Below is a small trained network, with its code and all its weights. Each question gives an input and a target symbol and asks what happens when units are switched off, that is, made to give their printed mean instead of their output.

import numpy as np


def w(rows, s, z=0):
    codes = np.array(rows[::2]) - 128.0
    scale = np.full(codes.shape[1], s)
    scale[-1] = z or s
    return codes * scale


def f(y):
    return np.maximum(y, 0)


def softmax(a):
    e = np.exp(a - a.max(-1, keepdims=True))
    return e / e.sum(-1, keepdims=True)


def log_softmax(a):
    a = a - a.max(-1, keepdims=True)
    return a - np.log(np.exp(a).sum(-1, keepdims=True))


def net(x, mask):
    ids = ['Σαβγδεζημξτφψω'.index(c) for c in x.split()]
    T = len(ids)
    res = E[ids] + P[:T]
    r = res
    for j in range(2):
        rows = slice(4 * j, 4 * j + 4)
        q, k, v = (r @ M[0][rows].T for M in (Q, K, V))
        z = softmax(np.where(np.tri(T) > 0, q @ k.T / 4**0.5, -1e9)) @ v
        o = O[0][rows]
        res = res + np.where(mask[j], z, o[:, -1]) @ o[:, :-1]
    y = f(res @ A[0][:, :-1].T + A[0][:, -1])
    res = res + np.where(mask[2:6], y, B[0][:, -1]) @ B[0][:, :-1]
    return log_softmax(res[-1] @ U[:, :-1].T + U[:, -1])


Q, K, V, O, A, B = {}, {}, {}, {}, {}, {}
E = w([
[115,100,83,220,118,122,57,133,97,117,101,53],'Σ',
[118,58,80,113,114,193,230,133,235,218,137,100],'α',
[152,201,123,186,180,107,159,150,56,94,92,104],'β',
[106,178,187,139,175,217,125,210,219,44,134,136],'γ',
[160,210,128,67,167,138,105,169,183,171,215,195],'δ',
[90,207,2,198,120,153,64,111,196,145,182,144],'ε',
[153,69,84,102,56,142,168,214,139,140,108,134],'ζ',
[99,14,90,72,123,212,156,117,191,5,108,177],'η',
[84,160,8,101,67,44,240,81,165,162,59,122],'μ',
[175,120,70,204,250,36,153,146,129,147,100,204],'ξ',
[80,106,78,95,211,110,116,187,61,146,61,200],'τ',
[143,137,42,162,204,97,131,185,216,218,165,4],'φ',
[106,105,93,146,92,165,244,138,33,149,83,129],'ψ',
[64,180,96,72,81,231,144,149,241,168,79,164],'ω',
],0.016)
P = w([
[42,188,124,72,81,1,99,202,109,161,118,75],'0',
[187,179,62,175,83,148,128,129,90,86,78,71],'1',
[163,183,51,142,118,151,159,167,141,92,134,133],'2',
[154,177,28,164,104,152,171,159,139,99,114,113],'3',
[127,197,97,133,124,166,82,73,73,135,103,168],'4',
[138,153,99,108,133,158,108,119,118,119,137,123],'5',
[122,164,84,113,133,155,115,128,102,128,129,144],'6',
[103,159,86,108,110,166,121,150,150,122,133,86],'7',
[123,140,76,127,132,151,136,152,126,135,128,99],'8',
[96,147,76,118,141,152,108,180,130,128,147,106],'9',
[165,153,58,146,137,174,152,128,110,125,116,119],'10',
[155,160,64,135,139,180,141,145,136,111,143,120],'11',
[139,149,43,155,145,176,152,142,139,129,115,100],'12',
],0.011)
Q[0] = w([
[126,144,83,150,153,154,142,187,116,105,128,128],'h0',
[116,194,38,88,100,180,122,169,91,141,115,141],'h0',
[154,102,115,149,159,150,147,138,113,110,161,76],'h0',
[102,142,2,124,167,166,114,180,107,125,150,125],'h0',
[134,172,133,135,115,118,127,74,100,119,178,153],'h1',
[176,135,110,133,127,142,132,104,103,151,107,159],'h1',
[157,128,64,131,136,121,140,173,121,86,147,125],'h1',
[111,96,176,122,135,94,95,77,116,143,147,127],'h1',
],0.0091)
K[0] = w([
[86,93,254,144,60,40,106,176,42,142,191,109],'h0',
[43,116,201,62,94,49,82,140,154,76,68,94],'h0',
[111,135,116,106,143,51,123,166,166,129,156,156],'h0',
[87,94,236,80,130,47,76,201,118,138,139,108],'h0',
[160,106,136,129,147,139,130,126,123,122,37,97],'h1',
[159,126,154,150,94,112,98,153,164,117,122,55],'h1',
[74,125,185,135,104,97,174,178,151,153,135,155],'h1',
[188,159,90,145,135,161,175,119,145,120,105,170],'h1',
],0.0071)
V[0] = w([
[145,118,221,137,118,34,109,129,102,116,141,157],'h0',
[76,148,146,136,97,73,219,165,137,201,89,144],'h0',
[62,242,172,80,47,188,120,112,96,89,79,138],'h0',
[36,95,156,116,190,113,63,144,178,96,116,97],'h0',
[153,71,133,59,74,149,117,149,127,247,90,22],'h1',
[166,63,68,254,225,37,119,85,140,103,99,14],'h1',
[94,142,106,137,114,124,54,20,229,172,178,116],'h1',
[207,147,211,211,145,196,80,160,155,147,90,19],'h1',
],0.0076)
O[0] = w([
[153,71,57,80,147,42,125,38,166,106,158,89,114],'h0',
[164,128,125,167,164,68,103,95,193,183,112,183,248],'h0',
[233,53,127,167,199,125,163,145,117,56,113,60,185],'h0',
[150,99,216,155,134,166,113,55,122,119,132,114,183],'h0',
[107,137,170,17,173,214,84,114,176,143,140,127,149],'h1',
[2,92,146,130,168,50,112,210,135,143,188,119,117],'h1',
[120,184,123,113,155,55,134,86,168,22,188,227,126],'h1',
[156,167,163,106,120,98,62,167,189,110,90,56,67],'h1',
],0.0098,0.012)
A[0] = w([
[126,234,116,138,230,115,126,79,70,162,195,49,181],'n0',
[1,168,140,124,79,129,156,85,119,172,75,131,75],'n1',
[39,106,114,163,100,77,99,164,103,157,166,185,68],'n2',
[187,193,163,184,130,48,107,172,153,183,83,115,254],'n3',
],0.0053,0.0018)
B[0] = w([
[2,132,119,59,138,108,207,150,92,127,136,182,228],'n0',
[216,46,163,81,44,112,118,108,109,124,160,118,179],'n1',
[149,165,125,159,129,62,81,116,9,71,88,19,201],'n2',
[112,163,194,86,77,112,126,230,99,14,195,119,254],'n3',
],0.0075,0.0055)
U = w([
[114,93,81,87,163,117,134,176,158,95,142,77,159],'Σ',
[161,132,178,92,126,124,101,121,116,145,194,162,121],'α',
[160,84,69,118,74,132,114,254,134,136,110,140,12],'β',
[163,147,182,185,123,114,117,154,167,122,96,126,84],'γ',
[151,143,102,104,87,80,144,95,120,119,119,129,153],'δ',
[119,98,167,204,129,57,147,136,165,119,134,199,22],'ε',
[109,169,128,116,106,148,109,151,164,150,43,147,209],'ζ',
[77,153,109,144,96,156,196,177,86,85,125,153,93],'η',
[103,76,205,197,168,94,156,63,154,192,148,149,125],'μ',
[151,93,157,181,126,98,92,113,132,110,140,81,122],'ξ',
[101,96,153,167,112,162,171,134,83,167,138,130,253],'τ',
[54,55,131,81,166,134,120,98,158,64,125,117,188],'φ',
[135,133,68,87,161,143,82,166,94,149,59,127,165],'ψ',
[144,175,71,114,159,127,96,78,125,95,140,111,160],'ω',
],0.0071,0.0015)

Each question gives the input, a string of symbols that net reads in full, and the target symbol t.
The units are the heads (4 rows each of Q, K, V and O) and the neurons (one row each of A and B). Each row of codes is followed by its name. A weight is (code - 128) times the scale printed after its matrix; where a second scale follows, it is the last column's (O, A, B and U).
mask holds one flag per unit, heads first, then neurons. A switched-off unit (its flag False) gives its mean, the last column of its rows in O or B, instead of its output. The means were averaged over made-up inputs and are rounded, as every weight is.
A unit's drop is (log p(t) with every unit on - log p(t) with that unit switched off) / (log p(t) with every unit on - log p(t) with every unit switched off).
The circuit of an input: a set's keep is (log p(t) with only the set's units on - log p(t) with every unit switched off) / (log p(t) with every unit on - log p(t) with every unit switched off). Starting from all 6 units, units are removed one at a time, each time the one whose removal leaves the highest keep (on an exact tie, the one counted first), for as long as the keep stays at least 0.8.
units of the circuit, in order: the units of the circuit, biggest drop first
k most important neurons: the k neurons with the biggest drops, biggest first
heads that matter: for each layer, one digit per head in row order, 1 if its drop is at least 0.15 and else 0, layers parted by /
input α ω γ, target ζ: units of the circuit, in order	h0; h1
input τ ξ γ, target μ: units of the circuit, in order	h0; h1; n3
input μ δ ω δ, target ε: units of the circuit, in order	h0
input Σ η ε, target φ: units of the circuit, in order	h1; h0
input φ ε μ η Σ ζ φ ε μ ξ τ τ ω, target α: units of the circuit, in order	h0; n1
input ω τ β ε τ γ Σ μ ω ω, target γ: units of the circuit, in order	h0; h1
input μ τ Σ φ ε ε α ω, target ε: heads that matter	11
input ε ξ μ, target ε: heads that matter	01
input β δ Σ α, target Σ: units of the circuit, in order	h0; h1
input τ β ξ, target μ: units of the circuit, in order	h1; h0
input φ φ ε μ δ Σ ε μ μ ε ε ε, target α: units of the circuit, in order	h0; n1
input ψ τ δ ξ γ ε Σ τ, target β: units of the circuit, in order	h0; h1; n3
input Σ β η ε, target Σ: heads that matter	01
input ε ε μ ε ε Σ Σ δ, target η: units of the circuit, in order	h0
input ε ω μ ε η β μ ε ζ ω ε ξ φ, target η: units of the circuit, in order	h0; n0; h1
input ω β τ φ, target γ: heads that matter	11
input τ ω δ Σ α η η ω μ, target μ: 2 most important neurons	n3; n2
input β η μ τ, target β: heads that matter	01
input Σ ψ α ζ μ α, target φ: heads that matter	11
input ζ γ Σ τ, target ψ: heads that matter	01
input φ ε μ ψ, target α: heads that matter	11
input ε φ γ ε ψ ε ε γ ω, target η: heads that matter	11
input τ μ ω α, target μ: most important neuron	n3
